Below are the code and all the weights of a small trained network. Each question names an input and a class and asks about switching units off, where a switched-off unit gives its printed mean instead of its output.

import numpy as np


def w(rows, s, z=0):
    codes = np.array(rows[::2]) - 128.0
    scale = np.full(codes.shape[1], s)
    scale[-1] = z or s
    return codes * scale


def norm(h):
    return h / np.sqrt((h * h).mean(-1, keepdims=True) + 1e-5)


def f(y):
    return y / 2 * (1 + np.tanh(0.7978845608 * (y + 0.044715 * y**3)))


def log_softmax(a):
    a = a - a.max(-1, keepdims=True)
    return a - np.log(np.exp(a).sum(-1, keepdims=True))


def net(x, mask):
    res = np.array(x, float).reshape(1, 6) / 4 @ E
    u = 0
    for l in range(2):
        y = f(norm(res) @ A[l][:, :-1].T + A[l][:, -1])
        res = res + np.where(mask[u : u + 11], y, B[l][:, -1]) @ B[l][:, :-1]
        u += 11
    return log_softmax(norm(res)[-1] @ U[:, :-1].T + U[:, -1])


A, B = {}, {}
E = w([
[122,11,172,68,182,143,112],'x0',
[161,136,111,198,188,98,192],'x1',
[148,103,63,181,119,97,126],'x2',
[1,153,126,172,151,107,183],'x3',
[168,65,163,205,110,171,119],'x4',
[108,133,90,117,169,222,87],'x5',
],0.0069)
A[0] = w([
[152,175,158,99,90,134,76,44],'L0N0',
[122,2,156,161,128,79,94,210],'L0N1',
[61,99,141,63,82,148,128,128],'L0N2',
[87,143,107,99,49,200,42,174],'L0N3',
[91,158,95,81,177,64,127,161],'L0N4',
[53,75,150,153,156,91,144,178],'L0N5',
[79,175,87,84,153,2,141,229],'L0N6',
[126,113,134,149,118,135,160,152],'L0N7',
[176,207,145,105,113,199,146,218],'L0N8',
[183,170,31,148,143,221,83,251],'L0N9',
[137,133,42,49,225,67,157,175],'L0N10',
],0.0092,0.0016)
B[0] = w([
[142,115,161,153,119,195,74,153],'L0N0',
[140,213,122,166,153,139,177,215],'L0N1',
[135,159,113,144,134,93,95,179],'L0N2',
[38,195,128,104,126,57,31,213],'L0N3',
[93,63,234,227,77,141,188,192],'L0N4',
[145,163,108,156,165,94,140,198],'L0N5',
[191,99,188,195,67,159,142,254],'L0N6',
[254,165,68,81,136,108,102,142],'L0N7',
[151,126,104,180,217,108,180,175],'L0N8',
[95,131,76,90,185,65,127,216],'L0N9',
[137,91,135,196,2,199,93,213],'L0N10',
],0.0061,0.0063)
A[1] = w([
[130,75,110,132,108,56,142,136],'L1N0',
[69,162,155,90,139,106,83,50],'L1N1',
[125,113,132,98,210,239,121,253],'L1N2',
[168,194,170,124,90,161,128,172],'L1N3',
[119,134,172,109,122,155,59,232],'L1N4',
[139,120,132,160,83,184,171,8],'L1N5',
[120,156,50,166,128,112,28,230],'L1N6',
[162,147,155,117,188,177,152,61],'L1N7',
[140,254,163,170,127,97,141,107],'L1N8',
[95,190,59,154,131,137,195,225],'L1N9',
[123,179,190,97,111,103,207,137],'L1N10',
],0.0098,0.0019)
B[1] = w([
[62,84,146,169,175,116,148,149],'L1N0',
[137,91,98,88,112,133,71,177],'L1N1',
[208,143,135,179,122,118,166,184],'L1N2',
[33,139,122,153,204,125,163,180],'L1N3',
[128,159,107,100,176,2,75,184],'L1N4',
[110,99,99,82,101,49,130,172],'L1N5',
[121,117,136,62,193,49,120,243],'L1N6',
[141,170,42,141,61,211,127,148],'L1N7',
[227,110,71,163,188,158,146,254],'L1N8',
[82,13,177,95,157,70,185,221],'L1N9',
[66,39,79,127,178,91,173,177],'L1N10',
],0.0072,0.0062)
U = w([
[134,69,105,208,149,99,239,182],'0',
[125,97,182,170,13,140,123,106],'1',
[244,181,106,161,109,235,117,100],'2',
[102,149,54,53,22,193,155,2],'3',
[104,136,75,52,156,58,46,194],'4',
],0.011,0.0048)

Each question gives the input, the list of numbers given to net, and the class t.
The units are the neurons (one row each of A and B). Each row of codes is followed by its name. A weight is (code - 128) times the scale printed after its matrix; where a second scale follows, it is the last column's (A, B and U).
mask holds one flag per neuron, layer by layer. A switched-off neuron (its flag False) gives its mean, the last column of its row in B, instead of its output. The means were averaged over made-up inputs and are rounded, as every weight is.
A unit's drop is (log p(t) with every unit on - log p(t) with that unit switched off) / (log p(t) with every unit on - log p(t) with every unit switched off).
The circuit of an input: a set's keep is (log p(t) with only the set's units on - log p(t) with every unit switched off) / (log p(t) with every unit on - log p(t) with every unit switched off). Starting from the 12 units with the biggest drops (on a tie, the unit counted first), units are removed one at a time, each time the one whose removal leaves the highest keep (on an exact tie, the one counted first), for as long as the keep stays at least 0.8.
circuit, biggest first: the units of the circuit, biggest drop first
most important unit: the unit with the biggest drop
k most important neurons: the k neurons with the biggest drops, biggest first
top k neurons in layer l: the k neurons of layer l with the biggest drops, biggest first
drop when u is switched off: that unit's drop, to one decimal
input [-8,7,-7,-8,4,8], class 0: circuit, biggest first => (L0N8)
input [-2,8,2,-7,-7,-6], class 1: 3 most important neurons => (L0N10; L0N6; L0N1)
input [-4,-2,2,-4,-8,-7], class 1: circuit, biggest first => (L0N6; L0N10)
input [1,-2,-3,4,-4,1], class 1: 3 most important neurons => (L0N4; L0N1; L0N10)
input [3,8,-4,-3,7,6], class 2: circuit, biggest first => (L1N7; L1N9)
input [2,1,-7,1,6,8], class 4: top 3 neurons in layer 0 => (L0N3; L0N6; L0N4)
input [7,-5,0,5,-4,-2], class 1: top 4 neurons in layer 1 => (L1N6; L1N8; L1N9; L1N3)
input [1,3,6,-5,-6,-1], class 1: 2 most important neurons => (L0N10; L1N8)
input [-2,-4,-3,1,-7,-6], class 0: 2 most important neurons => (L1N10; L1N3)
input [4,6,3,-8,3,-4], class 2: 2 most important neurons => (L1N9; L0N4)
input [0,3,2,-4,-3,-4], class 1: drop when L0N10 is switched off => 0.5
input [-8,6,-7,-4,-6,6], class 0: drop when L1N9 is switched off => 0.4
input [3,0,8,-2,-6,-4], class 1: drop when L0N10 is switched off => 0.3
input [-1,0,-4,-4,6,0], class 2: most important unit => L0N8
